Below are the code and all the weights of a small trained network. Each question names an input and a target symbol and asks about switching units off, where a switched-off unit gives its printed mean instead of its output.

import numpy as np


def w(rows, s, z=0):
    codes = np.array(rows[::2]) - 128.0
    scale = np.full(codes.shape[1], s)
    scale[-1] = z or s
    return codes * scale


def f(y):
    return np.maximum(y, 0)


def softmax(a):
    e = np.exp(a - a.max(-1, keepdims=True))
    return e / e.sum(-1, keepdims=True)


def log_softmax(a):
    a = a - a.max(-1, keepdims=True)
    return a - np.log(np.exp(a).sum(-1, keepdims=True))


def net(x, mask):
    ids = ['ΓΘΠΦαβδεζηξσ'.index(c) for c in x.split()]
    T = len(ids)
    res = E[ids] + P[:T]
    u = 0
    for l in range(3):
        q, k, v = (res @ M[l].T for M in (Q, K, V))
        z = softmax(np.where(np.tri(T) > 0, q @ k.T / 2**0.5, -1e9)) @ v
        res = res + np.where(mask[u], z, O[l][:, -1]) @ O[l][:, :-1]
        u += 1
        y = f(res @ A[l][:, :-1].T + A[l][:, -1])
        res = res + np.where(mask[u : u + 4], y, B[l][:, -1]) @ B[l][:, :-1]
        u += 4
    return log_softmax(res[-1] @ U[:, :-1].T + U[:, -1])


Q, K, V, O, A, B = {}, {}, {}, {}, {}, {}
E = w([
[191,132,67,92,89],'Γ',
[173,131,126,233,120],'Θ',
[4,173,73,152,119],'Π',
[16,85,73,73,164],'Φ',
[190,46,119,29,108],'α',
[136,27,100,93,184],'β',
[102,105,82,162,220],'δ',
[175,129,184,90,114],'ε',
[203,141,163,142,142],'ζ',
[40,85,214,187,233],'η',
[121,192,192,172,79],'ξ',
[131,162,103,69,18],'σ',
],0.016)
P = w([
[133,124,111,132,133],'0',
[112,70,141,190,115],'1',
[124,194,130,53,254],'2',
[113,151,134,77,225],'3',
[107,106,125,103,177],'4',
[132,112,115,107,145],'5',
[148,106,106,74,176],'6',
],0.0049)
Q[0] = w([
[69,173,3,193,164],'L0H1',
[42,179,190,45,76],'L0H1',
],0.0059)
K[0] = w([
[56,250,189,252,168],'L0H1',
[42,203,239,159,107],'L0H1',
],0.0049)
V[0] = w([
[80,208,81,44,85],'L0H1',
[107,255,73,156,42],'L0H1',
],0.0052)
O[0] = w([
[165,254,74,99,30,62],'L0H1',
[62,186,15,35,59,3],'L0H1',
],0.006,0.0044)
A[0] = w([
[128,107,187,48,57,215],'L0N1',
[184,213,68,28,204,228],'L0N2',
[126,166,254,79,187,254],'L0N3',
[91,176,78,217,104,174],'L0N4',
],0.0083,0.0037)
B[0] = w([
[107,98,212,104,2,169],'L0N1',
[113,44,115,145,87,201],'L0N2',
[144,108,191,240,61,255],'L0N3',
[221,156,71,113,210,170],'L0N4',
],0.0076,0.0065)
Q[1] = w([
[162,2,161,169,84],'L1H1',
[128,10,180,192,187],'L1H1',
],0.0064)
K[1] = w([
[115,82,180,255,144],'L1H1',
[70,184,160,145,163],'L1H1',
],0.008)
V[1] = w([
[2,70,148,136,131],'L1H1',
[46,161,137,184,96],'L1H1',
],0.0063)
O[1] = w([
[58,108,102,10,145,252],'L1H1',
[167,157,219,146,204,137],'L1H1',
],0.011,0.0025)
A[1] = w([
[254,96,165,191,117,172],'L1N1',
[77,144,218,106,112,251],'L1N2',
[124,160,108,153,253,128],'L1N3',
[57,98,48,207,165,99],'L1N4',
],0.0079,0.0021)
B[1] = w([
[75,138,97,173,100,245],'L1N1',
[126,122,114,12,70,172],'L1N2',
[178,178,101,93,147,178],'L1N3',
[132,157,150,139,179,177],'L1N4',
],0.011,0.012)
Q[2] = w([
[155,77,59,35,163],'L2H1',
[166,93,255,124,86],'L2H1',
],0.0087)
K[2] = w([
[165,130,120,66,175],'L2H1',
[114,122,138,132,2],'L2H1',
],0.008)
V[2] = w([
[221,125,217,117,49],'L2H1',
[25,253,198,141,97],'L2H1',
],0.0032)
O[2] = w([
[135,149,196,110,3,92],'L2H1',
[90,163,151,71,85,2],'L2H1',
],0.014,0.0013)
A[2] = w([
[2,164,66,144,92,230],'L2N1',
[114,240,178,86,96,135],'L2N2',
[195,124,153,115,201,29],'L2N3',
[76,55,142,59,60,5],'L2N4',
],0.0074,0.0025)
B[2] = w([
[64,125,108,35,105,206],'L2N1',
[97,150,138,77,183,190],'L2N2',
[177,148,189,63,91,198],'L2N3',
[233,132,138,204,254,254],'L2N4',
],0.0085,0.0072)
U = w([
[168,210,187,101,241,117],'Γ',
[231,183,118,15,99,134],'Θ',
[85,240,52,71,152,95],'Π',
[110,160,158,83,131,3],'Φ',
[117,217,104,228,165,175],'α',
[243,127,178,184,95,4],'β',
[70,45,161,166,178,171],'δ',
[36,156,164,171,58,198],'ε',
[46,250,184,90,110,194],'ζ',
[153,189,227,132,91,127],'η',
[4,113,93,50,154,75],'ξ',
[170,92,3,70,49,225],'σ',
],0.0064,0.0054)

Each question gives the input, a string of symbols that net reads in full, and the target symbol t.
The units are the heads (2 rows each of Q, K, V and O) and the neurons (one row each of A and B). Each row of codes is followed by its name. A weight is (code - 128) times the scale printed after its matrix; where a second scale follows, it is the last column's (O, A, B and U).
mask holds one flag per unit, layer by layer, with each layer's heads first. A switched-off unit (its flag False) gives its mean, the last column of its rows in O or B, instead of its output. The means were averaged over made-up inputs and are rounded, as every weight is.
A unit's drop is (log p(t) with every unit on - log p(t) with that unit switched off) / (log p(t) with every unit on - log p(t) with every unit switched off).
The circuit of an input: a set's keep is (log p(t) with only the set's units on - log p(t) with every unit switched off) / (log p(t) with every unit on - log p(t) with every unit switched off). Starting from the 12 units with the biggest drops (on a tie, the unit counted first), units are removed one at a time, each time the one whose removal leaves the highest keep (on an exact tie, the one counted first), for as long as the keep stays at least 0.8.
units of the circuit, in order: the units of the circuit, biggest drop first
top k neurons: the k neurons with the biggest drops, biggest first
k most important neurons of layer l: the k neurons of layer l with the biggest drops, biggest first
input β β β β Γ Π, target Π: top 2 neurons -> L0N4, L0N3
input β Θ ε ε Γ α, target β: units of the circuit, in order -> L2N4, L0N1, L2H1
input α Θ β β α ε ξ, target ζ: most important neuron of layer 0 -> L0N3
input α Π Π, target Π: units of the circuit, in order -> L0N4, L0H1
input β Φ Θ β δ ξ η, target Γ: 2 most important neurons of layer 1 -> L1N2, L1N1
input η β β β β, target Θ: top 3 neurons -> L1N3, L2N3, L1N1
input β Π β ζ δ σ ε, target η: units of the circuit, in order -> L2H1, L0N1
input Θ Γ ζ β Φ ξ, target ζ: units of the circuit, in order -> L2H1, L2N2, L0N3
input Γ β β β ε, target η: units of the circuit, in order -> L0N3, L2H1
input η α β β Θ ζ Γ, target Γ: units of the circuit, in order -> L1H1, L0N3, L0H1, L1N1
input Φ β β Θ η α, target Γ: units of the circuit, in order -> L2N4, L1H1, L0N3
input Θ ξ η Π, target Γ: units of the circuit, in order -> L0N4, L1N1, L1H1
input β β β ζ η Γ, target Γ: units of the circuit, in order -> L1H1, L0N3, L0H1
input ξ δ Γ, target σ: units of the circuit, in order -> L0H1, L0N2
input β β β σ, target Θ: most important neuron of layer 0 -> L0N1
input β α δ η Γ ε, target Γ: top 3 neurons -> L2N4, L1N2, L2N2
input η Θ Θ δ, target Γ: top 2 neurons -> L1N3, L0N1
input β β β β α ζ, target ε: top 3 neurons -> L1N1, L0N3, L2N4
input η Φ ξ ε, target Γ: top 2 neurons -> L2N4, L2N2
input β Θ Γ, target σ: top 4 neurons -> L2N4, L0N3, L0N2, L1N4
